Here is a tiny trained network, its code and every weight. The questions are about switching its units off for an input and a target symbol, where a switched-off unit gives its printed mean instead of its output.

import numpy as np


def w(rows, s, z=0):
    codes = np.array(rows[::2]) - 128.0
    scale = np.full(codes.shape[1], s)
    scale[-1] = z or s
    return codes * scale


def norm(h):
    return h / np.sqrt((h * h).mean(-1, keepdims=True) + 1e-5)


def f(y):
    return np.maximum(y, 0)


def softmax(a):
    e = np.exp(a - a.max(-1, keepdims=True))
    return e / e.sum(-1, keepdims=True)


def log_softmax(a):
    a = a - a.max(-1, keepdims=True)
    return a - np.log(np.exp(a).sum(-1, keepdims=True))


def net(x, mask):
    ids = ['αγδθξω'.index(c) for c in x.split()]
    T = len(ids)
    res = E[ids] + P[:T]
    u = 0
    for l in range(2):
        r = norm(res)
        for j in range(2):
            rows = slice(4 * j, 4 * j + 4)
            q, k, v = (r @ M[l][rows].T for M in (Q, K, V))
            z = softmax(np.where(np.tri(T) > 0, q @ k.T / 4**0.5, -1e9)) @ v
            o = O[l][rows]
            res = res + np.where(mask[u + j], z, o[:, -1]) @ o[:, :-1]
        u += 2
        y = f(norm(res) @ A[l][:, :-1].T + A[l][:, -1])
        res = res + np.where(mask[u : u + 12], y, B[l][:, -1]) @ B[l][:, :-1]
        u += 12
    return log_softmax(norm(res)[-1] @ U[:, :-1].T + U[:, -1])


Q, K, V, O, A, B = {}, {}, {}, {}, {}, {}
E = w([
[202,149,26,73,226],'α',
[138,118,215,152,232],'γ',
[98,13,90,137,245],'δ',
[86,165,81,215,173],'θ',
[151,183,191,43,4],'ξ',
[28,76,45,193,136],'ω',
],0.0012)
P = w([
[118,185,145,207,124],'0',
[33,102,150,87,227],'1',
[144,103,140,81,183],'2',
[239,80,75,166,75],'3',
[112,68,67,107,84],'4',
[5,92,78,25,113],'5',
],0.0022)
Q[0] = w([
[223,142,127,183,118],'0.h1',
[118,187,158,125,179],'0.h1',
[30,76,121,82,122],'0.h1',
[232,94,101,173,71],'0.h1',
[195,132,170,140,198],'0.h2',
[186,83,125,170,60],'0.h2',
[51,170,116,88,160],'0.h2',
[253,92,82,177,15],'0.h2',
],0.0061)
K[0] = w([
[34,116,148,112,146],'0.h1',
[108,127,138,144,26],'0.h1',
[216,142,99,149,138],'0.h1',
[37,113,154,89,230],'0.h1',
[46,168,140,212,114],'0.h2',
[43,122,136,49,190],'0.h2',
[253,119,115,164,64],'0.h2',
[37,141,174,30,178],'0.h2',
],0.0062)
V[0] = w([
[68,106,116,124,83],'0.h1',
[3,44,173,128,104],'0.h1',
[148,98,243,123,165],'0.h1',
[167,172,144,102,81],'0.h1',
[200,160,226,128,63],'0.h2',
[92,77,100,147,245],'0.h2',
[138,122,133,137,126],'0.h2',
[147,150,108,120,133],'0.h2',
],0.0026)
O[0] = w([
[97,122,101,161,104,112],'0.h1',
[2,95,106,129,102,147],'0.h1',
[81,78,203,107,148,200],'0.h1',
[165,115,142,176,125,131],'0.h1',
[156,62,162,180,96,251],'0.h2',
[87,173,144,44,170,60],'0.h2',
[129,129,131,126,124,121],'0.h2',
[154,134,125,135,131,97],'0.h2',
],0.0032,0.00029)
A[0] = w([
[120,168,146,99,120,74],'0.n1',
[154,64,166,88,64,6],'0.n2',
[127,129,128,129,127,123],'0.n3',
[36,76,147,187,105,126],'0.n4',
[158,45,65,166,200,58],'0.n5',
[86,112,36,131,197,140],'0.n6',
[65,136,133,163,101,36],'0.n7',
[138,69,91,170,185,73],'0.n8',
[188,27,227,87,154,32],'0.n9',
[162,107,145,85,2,33],'0.n10',
[123,186,136,91,123,44],'0.n11',
[69,58,70,157,190,181],'0.n12',
],0.0025,0.0015)
B[0] = w([
[137,146,122,131,166,137],'0.n1',
[99,44,25,124,127,157],'0.n2',
[128,126,127,127,128,128],'0.n3',
[204,182,140,82,90,196],'0.n4',
[251,206,113,140,145,176],'0.n5',
[157,133,194,49,68,227],'0.n6',
[160,180,115,139,93,132],'0.n7',
[211,166,111,111,145,163],'0.n8',
[47,96,58,116,31,175],'0.n9',
[118,41,38,140,192,187],'0.n10',
[149,142,118,133,185,137],'0.n11',
[196,155,166,49,79,252],'0.n12',
],0.0024,0.002)
Q[1] = w([
[85,140,15,153,90],'1.h1',
[147,126,184,132,125],'1.h1',
[180,101,189,94,160],'1.h1',
[65,155,16,180,67],'1.h1',
[168,117,71,26,104],'1.h2',
[173,115,67,11,103],'1.h2',
[177,115,59,4,99],'1.h2',
[177,105,71,33,97],'1.h2',
],0.0049)
K[1] = w([
[127,27,134,43,175],'1.h1',
[123,174,118,148,100],'1.h1',
[125,188,128,183,120],'1.h1',
[120,35,126,33,158],'1.h1',
[99,252,195,217,78],'1.h2',
[105,255,195,221,78],'1.h2',
[106,240,190,206,80],'1.h2',
[100,221,198,191,96],'1.h2',
],0.0048)
V[1] = w([
[123,186,165,168,75],'1.h1',
[206,74,172,124,225],'1.h1',
[86,179,52,143,28],'1.h1',
[154,95,224,131,193],'1.h1',
[191,155,138,2,215],'1.h2',
[163,63,47,38,40],'1.h2',
[148,236,36,208,92],'1.h2',
[221,128,51,145,161],'1.h2',
],0.0027)
O[1] = w([
[146,106,93,78,132,155],'1.h1',
[137,111,211,155,49,118],'1.h1',
[160,128,36,115,220,147],'1.h1',
[102,114,180,99,52,123],'1.h1',
[183,168,28,171,97,3],'1.h2',
[169,58,53,3,118,28],'1.h2',
[146,68,166,175,214,251],'1.h2',
[204,90,136,129,130,130],'1.h2',
],0.0034,0.0016)
A[1] = w([
[88,104,149,162,163,59],'1.n1',
[102,155,156,162,143,82],'1.n2',
[67,134,97,201,223,44],'1.n3',
[99,126,194,199,186,80],'1.n4',
[197,79,50,81,198,60],'1.n5',
[134,143,144,196,133,89],'1.n6',
[182,25,203,156,89,65],'1.n7',
[219,131,150,110,169,64],'1.n8',
[183,56,222,216,113,17],'1.n9',
[128,128,128,128,128,127],'1.n10',
[180,251,178,87,82,3],'1.n11',
[42,24,73,139,106,89],'1.n12',
],0.0028,0.0022)
B[1] = w([
[189,137,162,116,178,133],'1.n1',
[122,110,131,95,164,140],'1.n2',
[184,117,95,2,169,153],'1.n3',
[165,136,125,79,214,165],'1.n4',
[98,74,202,178,121,207],'1.n5',
[120,117,141,83,132,145],'1.n6',
[227,178,140,102,71,252],'1.n7',
[135,112,171,184,119,172],'1.n8',
[224,140,130,33,61,207],'1.n9',
[129,128,127,128,128,128],'1.n10',
[167,133,47,223,137,153],'1.n11',
[113,51,112,237,131,198],'1.n12',
],0.0032,0.0017)
U = w([
[198,252,188,120,197,254],'α',
[101,54,211,70,44,177],'γ',
[65,62,65,177,219,110],'δ',
[20,215,161,166,83,24],'θ',
[226,57,90,209,59,81],'ξ',
[88,186,4,54,152,58],'ω',
],0.0039,0.0023)

Each question gives the input, a string of symbols that net reads in full, and the target symbol t.
The units are the heads (4 rows each of Q, K, V and O) and the neurons (one row each of A and B). Each row of codes is followed by its name. A weight is (code - 128) times the scale printed after its matrix; where a second scale follows, it is the last column's (O, A, B and U).
mask holds one flag per unit, layer by layer, with each layer's heads first. A switched-off unit (its flag False) gives its mean, the last column of its rows in O or B, instead of its output. The means were averaged over made-up inputs and are rounded, as every weight is.
A unit's drop is (log p(t) with every unit on - log p(t) with that unit switched off) / (log p(t) with every unit on - log p(t) with every unit switched off).
The circuit of an input: a set's keep is (log p(t) with only the set's units on - log p(t) with every unit switched off) / (log p(t) with every unit on - log p(t) with every unit switched off). Starting from the 12 units with the biggest drops (on a tie, the unit counted first), units are removed one at a time, each time the one whose removal leaves the highest keep (on an exact tie, the one counted first), for as long as the keep stays at least 0.8.
circuit, biggest first: the units of the circuit, biggest drop first
most important unit: the unit with the biggest drop
heads that matter: for each layer, one digit per head in row order, 1 if its drop is at least 0.15 and else 0, layers parted by /
drop when u is switched off: that unit's drop, to one decimal
input α ξ ω ξ ω ω, target ξ: most important unit -> 1.h2
input ξ γ ξ θ, target γ: circuit, biggest first -> [0.h1 1.h1]
input γ γ δ γ ω, target θ: circuit, biggest first -> [1.h2 0.h2]
input ω ξ ω ω, target δ: heads that matter -> 11 / 11
input ξ γ γ ω, target γ: circuit, biggest first -> [0.h1 1.h1]
input θ θ γ ω, target α: heads that matter -> 01 / 01
input δ ξ ξ ω δ, target ω: heads that matter -> 11 / 01
input ω ω ω ξ, target ω: heads that matter -> 11 / 00
input ξ γ ξ ξ ξ ξ, target ξ: circuit, biggest first -> [0.h2 0.h1]
input θ ξ ω γ δ ω, target α: heads that matter -> 10 / 01
input θ α ξ ξ δ, target α: heads that matter -> 00 / 01
input α ξ ξ θ δ θ, target ξ: heads that matter -> 10 / 01
input γ ξ ω ξ δ, target θ: heads that matter -> 11 / 01
input θ ξ ξ ω θ, target α: heads that matter -> 00 / 01
input δ ω ξ δ, target ω: heads that matter -> 11 / 01
input ω γ ξ ω ξ, target δ: heads that matter -> 00 / 00
input ξ γ γ θ, target γ: most important unit -> 0.h2
input ω ω ω ω, target δ: drop when 0.h2 is switched off -> 0.2
input δ θ ξ ξ, target ω: drop when 0.h1 is switched off -> 0.2
input ξ γ δ ω, target γ: drop when 0.h2 is switched off -> 0.4
input ω ξ ξ ω ξ, target δ: most important unit -> 1.h1
